What each symbol does to the units:
s38 j s606
s38 t s614
s38 k s979
s38 v s232
s452 t s102
s452 k s219
s452 v s425
s452 i s151
s848 j s690
s848 t s448
s848 k s118
s848 v s796
s433 t s692
s433 k s336
s433 v s452
s433 i s533
s537 t s456
s537 k s721
s537 v s336
s537 i s717
s575 j s353
s575 t s756
s575 k s156
s575 v s38
s649 j s816
s649 t s887
s649 k s250
s649 v s690
s649 i s992
s979 j s526
s979 t s38
s979 k s614
s979 v s992
s690 j s456
s690 t s906
s690 k s717
s690 v s533
s690 i s848
s816 t s357
s816 k s135
s816 v s456
s816 i s649
s102 t s219
s102 k s452
s102 v s513
s102 i s353
s756 j s209
s756 t s156
s756 k s575
s756 v s614
s513 t s432
s513 k s425
s513 v s357
s513 i s606
s448 j s906
s448 t s118
s448 k s848
s448 v s635
s533 j s433
s533 t s746
s533 k s866
s533 v s151
s533 i s796
s250 j s135
s250 t s649
s250 k s887
s250 v s717
s250 i s359
s353 j s102
s353 t s209
s353 k s151
s353 v s606
s353 i s575
s336 t s433
s336 k s692
s336 v s219
s336 i s866
s468 j s866
s468 t s796
s468 k s635
s468 v s756
s796 j s533
s796 t s635
s796 k s468
s796 v s156
s992 j s649
s992 t s232
s992 k s359
s992 v s848
s606 j s513
s606 t s905
s606 k s526
s606 v s887
s606 i s38
s232 j s887
s232 t s359
s232 k s992
s232 v s448
s357 t s135
s357 k s816
s357 v s721
s357 i s887
s887 j s357
s887 t s250
s887 k s649
s887 v s906
s887 i s232
s219 t s452
s219 k s102
s219 v s432
s219 i s209
s746 j s692
s746 t s866
s746 k s533
s746 v s353
s746 i s635
s156 j s151
s156 t s575
s156 k s756
s156 v s979
s209 j s219
s209 t s151
s209 k s353
s209 v s905
s209 i s756
s906 j s721
s906 t s717
s906 k s690
s906 v s746
s906 i s448
s526 j s425
s526 t s606
s526 k s905
s526 v s649
s526 i s979
s432 t s425
s432 k s513
s432 v s135
s432 i s905
s151 j s452
s151 t s353
s151 k s209
s151 v s526
s151 i s156
s425 t s513
s425 k s432
s425 v s816
s425 i s526
s635 j s746
s635 t s468
s635 k s796
s635 v s575
s717 j s537
s717 t s690
s717 k s906
s717 v s866
s717 i s118
s135 t s816
s135 k s357
s135 v s537
s135 i s250
s692 t s336
s692 k s433
s692 v s102
s692 i s746
s614 j s905
s614 t s979
s614 k s38
s614 v s359
s866 j s336
s866 t s533
s866 k s746
s866 v s209
s866 i s468
s456 t s721
s456 k s537
s456 v s433
s456 i s690
s359 j s250
s359 t s992
s359 k s232
s359 v s118
s905 j s432
s905 t s526
s905 k s606
s905 v s250
s905 i s614
s721 t s537
s721 k s456
s721 v s692
s721 i s906
s118 j s717
s118 t s848
s118 k s448
s118 v s468

The rows follow the links: the fewer symbols apart two units are, the more alike their rows tend to be.

Each row is also shifted at random along 4 hidden directions that mean nothing.

Some units, each with a row of numbers:
s209 -> [  38  -97  177  -10  -48   61  -44  -22   59  -59 -133   24   62    4   -2  -30  -10  -14   30  -17  -34  -12   -7    0   63   21    7  -32  -13  -18  101   33   -6  -33 -119  -74   87  -63  118  -92   54   -2   42]
s905 -> [ -48  -10   75   22  -36   91  -51   51  147  -60  -35  -61  129   26   58  -68  -56   58   76  127   52   37  -14   64  -74  138   95  101  -64  -79   23  144  -72 -196 -126  -19  -49  -19  168   29 -143  -18  -44]
s219 -> [  40   18  113    4   -7  -80   15   61  -59  -59  -87   13   71    4 -105  -57   44   65    0   81   -7  -46  -94  108  -46   22   60 -100    1   29   22    8  -36  -40  -40    5  -18  -62  140   67   54  -43  -41]
s232 -> [  62    5 -116  -28    6   53    1   10   22  129  116   35   -7   -8  107  120   49   65   -3  -67   58  112   13  -32   61  -39  -63   91  -47    0    2  -49   45   87   52    5   -4    2   -4   72 -119    9  -61]
s692 -> [  -1  -47   33  -75   37 -137   68  107  -42  -57   62  -44  -56  -86 -102  -31   25  -80  -39   77  -55  -55  -51   43 -107  -15  105   42   55   46  -22  -69  -20 -213 -175    8 -106   84   24  -34  -26  -16   -8]
s526 -> [  34   -1  -39  -36   43   86   10   80   66  -20    2  -47  169  131   64  -15  -72   -5  131  101  -31  -11   90   79   20  109  -53   82  -72  -87  -13  201  -58    7   97  -73   51  -35  -54   97   -5  -28  -10]
s151 -> [ -18 -121  -88  -45   44  -15  -86    1   76 -108  -89   74   44   56  -18   -2   57   -4   85   47 -142   -5   67   14  109   37  -92    9   46  -16   -1  109  -53   46   46  -83   -1  -59  -73  -72    8   -4   34]
s250 -> [-118   49   41   41  -94   34  -38  -31   91  -30  -39   -1   23    6   88  -73  -85  -38    9  -32  108   74  -29  -76  -28    5   23   44    9  -18   27    4   -6 -128  -62  -38 -123   44   97   -4 -107   37   31]
s432 -> [  35   50  116  -49   33  -55   65   54  -59  -22 -166  -44  141  -27  -39  -35   39   -5   65   15   51  -38 -116   80   24  -19  -15  -80   26  -50  100  -48  -59  -95  -39   -3  -26  -59  166   64   21   23    6]
s606 -> [  93  -37   61  -27   -1  122  103  101    7  -59   45  -77   45  133   53   28   45  -71   80  -46   59   37  -71  -23   60  -64  -16  115  -87  -29    9   27  -38    7  -31 -112   36   26   41   16    0   19    2]
s866 -> [ -72  -62  153   32  -73  -40  -73  -35   70  -51  -17   35   23   65  -45  -48   11   78  -70   15   11  -49   60  -56   -2  111   45   15  -25 -122  -32   26  -31   -2  -88  -11   50  -25    9  -11   -6 -136  -22]
s448 -> [  40   13   24   43  -80  -10   41 -116    9   86   79   37 -221 -147   76   54    9  -89 -121 -184   76   18   35 -147   45  -85  -18    6   64  126   17 -117   73  145   27   40   37   69  -66 -110   36   46   -8]
s979 -> [  62   10 -140   83   20   73  -87  -75   15   36    4   66  -18  -19  105   38  -46    2  119    9  -43   94  -16  -38    0   15  -20   46   87  137   43  106   32   42   39   -2    5   26   -8  -38  -32   57  -14]
s721 -> [-160   32  -61  -82   21 -115   51  -48  -59  -68   52   59  -67 -106  -80   40  112  -40  -97  -50  -14   46  -88  -16   10 -171  -25  -48   29   62   -3 -209   31   49    2   15 -130  102   -9    3   -9   72   89]
s156 -> [ 133  -11  -75   73   28   75  -82   83   -1  101    2  -39   -1    4   99   40  -10  -33   80   73  -75  -69   77  100  -10   75   -6   82   50   17  -36   86  -15  -19   35    5  159  -95  -54  -47   40  -76  -29]
s887 -> [  40   51   44   15    8  111   96  124   69  -41  165 -182  -25   53   62  -48  -82 -108   17  -29  105   38  -37    8 -162   -5   84  129  -11  -32  -71   21  -10 -228 -121  -71  -48   76   11   19 -130   47   10]
s468 -> [  73  -40   72  136  -83   38 -114  -12   64   75  -19   59  -99 -116   60  -13  -48   31  -48   45  -14  -65   39  -52  -75  120  132   52   31   59   43  -31   42  -64 -173   42   52   13   63  -90  -23  -90  -33]
s513 -> [ -18   -9   42    3  134  -41   88   30 -113 -186  103  -73  -24  107  -31  -84   79   17   60   80   33  100 -156   32   -9  -90   68  -43  -30  120  -80   56    7  106   18   25 -122   55   75  136   45   37   28]

Start here and follow the symbols in turn, left to right. Where do you end up?
Answers are names.
[ 101  -22   20  -29   16  -32   65  161  -69   10 -105  -80  184  -54  -75   12   58  -50   29   73  -92 -137   34  109   35   10  -43  -47   14 -110    0    5 -104  -68    0  -14   90  -94  -54   -6   38   17   21]
k k => s102
[-152   10 -198  -54  137  -80  -45  -79  -94 -126  -16   96  155  114  -41  -19   61  124  142  121 -139   83  -44  129   73   -3  -80  -71 -109   35  -39   90  -48  188  239   13 -141  -25   -9  181  -23    0   29]
v v i => s690
[  43   58  -88   14  -50   64  -39  -72   82  134  -59   57  108 -109   98   85  -29   57   24  -52   65   36   53   42    3   22  -32   52  -39  -53  104  -75    0  -96  -18   76   41    9  114  -40 -199    6  -36]
j k => s887
[ -76  111 -106  -88   56  -21   77  -31  -62    2  -61  -39   84  -49  -47  -18  -42  -66   19   12  -36  -12  -43   41   53  -66  -64  -59   49  -46   38 -125  -90  -82   52   34 -100    5   15   49   -5  141   88]
k v => s537
[ -30  136  129  -79  -54  -13  149   65  -29   56 -149  -79  114  -77    2  -29  -27  -61  -33  -92   66  -39  -32    7    5  -71  -37 -133   32 -117   69 -138  -96  -45   20   51   16  -73  111   84   72   76   27]
t k => s135
[ -57   10   10  -49   26 -124   30   62  -39  -46  -19  -72   85  -58 -133  -39   20  -40   16   94  -98 -106   -4   64  -99   58  105  -51   66  -50  -19  -25  -27 -164  -37    5  -47   -2  -56  -46   35   -1    7]
v t v => s513
[ -26 -146   60  -12    1   11   13   43   49  -28  173  -19  -89  111  -81   13   65   -4  -77    2  -23  -23   18  -63  -28  -11   31   72  -20   35  -68   57   44    9 -103  -61  -28   67 -102  -40   20  -60  -33]
k i => s796
[  24   58  146  -77  -96   17  105   82   40   54   39  -95 -129  -29   36   26  -43 -198  -70 -164  115  -72   52 -157   64  -93  -33   30   51  -73   11 -149   31  -77 -109  -88   70   28  -71 -121   77   53   28]
t k => s906
[  14  -85  -13  -84   96  -75   70   85  -91 -128   76   18   36  100  -99   48  190  120    1   58   -1   -5  -48  132   33  -24  -31  -58 -132  -15  -76   11  -39  123   37   11  -27  -12  -24   89  -10 -138  -29]
t i j t => s452
[ -16   99  -60  -47  -27   84   32   13   37   -3  -80 -158   37  -48   77    0 -146 -207   38  -59    6   21   34  -59   13  -41  -18   -2  143  -38   21  -23  -31 -164  -19 -132  -21   15  -19  -23  -23  149   93]
v k => s717
[  39 -154   76   -5   71   11   20  131  -20  -84  202  -21   11  268  -30  -23  112   86   -1  116  -64   -7   21   10   18   14   51  136 -237  -24 -124  159   -1   61   -7  -48   37  -26  -84   73  -39 -162  -38]
j k i => s151
[  25   64  -68  123  -41   23  -44 -150  -51   86   59    7 -201   36   74  -50  -82  -40  -36  -70   25   40   87 -130  -39   43   14  -50   42   84  -38   75   83  174  120   20   75   10 -104  -30  106   -8   -7]
v v k => s756
[ 118  -44  -71  -64  -14  108   36   62   65  109  -19   52   47 -161  137  181   28  -39   55  -49   68   23  -38   29   98  -70  -96  138  -17   -2  137  -69   -4  -30  -19   62   64  -11   50  -27  -91   27  -74]
v k => s992
